[116 122 122 122 122 122 122] = Remin
[116 122 117 186 161  58 137] = lon
[116 122 117 104 131 121 121] = gakod
chg lon: [116 122 117 186 161  58 138]
7, [137]
count Remin: [121]
0
count Remin: [122]
6
chg gakod: [116 122 118 104 131 121 121]
3, [117]
count gakod: [117]
1
chg lon: [117 122 117 186 161  58 137]
1, [116]

[146 113 146 198 146 152 198 147 198  91] -> Nuko
[129 159 159 144 146  97 163 165 153  84] -> zova
[145  82 145 140 145 145  82 145 106 156] -> sivek
[ 90 110 157 101 151 119 101 144 132 132] -> Vuvom
count sivek: [145]
5
chg Nuko: [146 113 145 198 146 152 198 147 198  91]
3, [146]
count sivek: [140]
1
chg sivek: [145  82 145 141 145 145  82 145 106 156]
4, [140]
count Nuko: [146]
3
chg Vuvom: [ 90 110 157 101 151 119 101 144 131 132]
9, [132]

[ 99 151 160  94 162 188  90] = Nuf
[116 149 133  70 151 163 107] = burot
[184 151 120 106 102  98 143] = Telo
[ 99 151 160  94 162 188 171] = suro
[172 150 202 152 156 153 143] = logi
[158 138  55  95 154 134  94] = sitas
[149 137 108 147 135 125 140] = taraf
[183 153 155 109  72  76 115] = soge
[157 150 122  71  64 112 161] = buzel
[183 153 115 109  72  76 115] = Vol
[123 107 125 107 173 138 148] = lef
[116 133 133 133 172 172 172] = mip
count mip: [172]
3
chg buzel: [157 149 122  71  64 112 161]
2, [150]

[ 99  98 154 130] -> livi
[155 103 161 113] -> Rel
[154 154  92  92] -> mufi
[ 70 154 154  93] -> sok
[ 70  98 154 116] -> mova
chg livi: [ 99  98 154 131]
4, [130]
count sok: [154]
2
count mufi: [155]
0
count livi: [98]
1
chg mufi: [154 154  93  92]
3, [92]
chg livi: [100  98 154 130]
1, [99]
chg mova: [ 70  97 154 116]
2, [98]

[139 139 143 136 139 143 175] : diban
[134 170 135 123 184 105  76] : leb
[112  56 100 116  62 135  96] : supar
[120 117 148 177 117 135 135] : zov
[112  85 128 157 106  97  96] : pok
[155 135 176 143 117 143 155] : zop
[141 144 135 150 117 120 145] : Zed
[141 162 142  86 162 166  86] : guged
[127 128 128 157 106 128 106] : Pem
[163 144 114 109 162 113 106] : talug
[144 135 135 170 173 128 126] : miv
count diban: [143]
2
count guged: [86]
2
chg miv: [144 135 135 170 173 127 126]
6, [128]
count Pem: [128]
3

[107 150 130  73 103 139  90 106 133 141 103 124 191 161 124 128 102 148
  90 117 117 145 123 136  69 139 142 137 135  74 211 108] -> Givus
[160  87 133 165 182 134 158 132 138  93 147 137  95  79 160 127 152 113
 142 125 135 118 171 106 180 125 141 125 112 193  60 126] -> Rez
[139 113 149 110 167  96 192 145 102 132 100  55 158 120 111 130 187 142
 132 111 165 147 165  91 180 135 111 135 155 123 113 102] -> diz
[148  86 133  99 159 168  90  89 159  90 121 155 177 107 180 124 104 135
  86 109 108 137 181 114  94 143 178 134 107 142 171  86] -> duroz
chg Rez: [160  87 133 165 182 134 158 132 138  93 147 137  95  79 160 127 152 113
 142 125 135 118 171 106 180 125 141 125 112 193  60 127]
32, [126]
count duroz: [87]
0
chg duroz: [148  86 133  99 159 168  90  89 159  90 121 155 177 107 180 124 104 135
  86 109 108 137 181 113  94 143 178 134 107 142 171  86]
24, [114]

[117 104 143 154 146 128 141 123 142 129 136 162 150 148 140 139  74 127
 118 143 147 136 166  96 140  94 139 146 128 100 145 127 136 108 102 102
 139] -> Vuker
[118  90 142 164 142 132 148 131 154 128 140 172 159 173 138 146  49 125
 111 144 131 133 167  73 136  85 144 152 123  96 155 124 161 116  95 102
 140] -> Zive
[116 108 143 142 159 116 134 116 145 126 141 166 145 141 126 129  81 121
 145 138 145 117 183 103 132  99 142 147 136 105 146 117 122 104 104  85
 142] -> peraf
[121 124 134 123 158 111 124 113 140 125 139 149 129 125 114 117 114 119
 126 128 134 103 172 125 120 119 137 137 140 120 138 112 110 113 119  90
 137] -> Volev
chg Zive: [118  90 142 164 142 132 148 131 154 128 140 172 159 173 138 146  49 125
 111 144 131 133 167  74 136  85 144 152 123  96 155 124 161 116  95 102
 140]
24, [73]
count Zive: [155]
1
count peraf: [105]
1
chg Vuker: [117 104 143 154 146 128 141 123 142 129 136 162 150 148 140 139  74 127
 118 143 147 136 166  95 140  94 139 146 128 100 145 127 136 108 102 102
 139]
24, [96]

[163  90 171 155  65  86 155 100]  nizit
[122 133 210  41  99  72 132 130]  tufo
[163  90 171  90  65  86  90 161]  vis
count vis: [90]
3
chg nizit: [163  89 171 155  65  86 155 100]
2, [90]
chg tufo: [122 133 210  41  99  72 133 130]
7, [132]

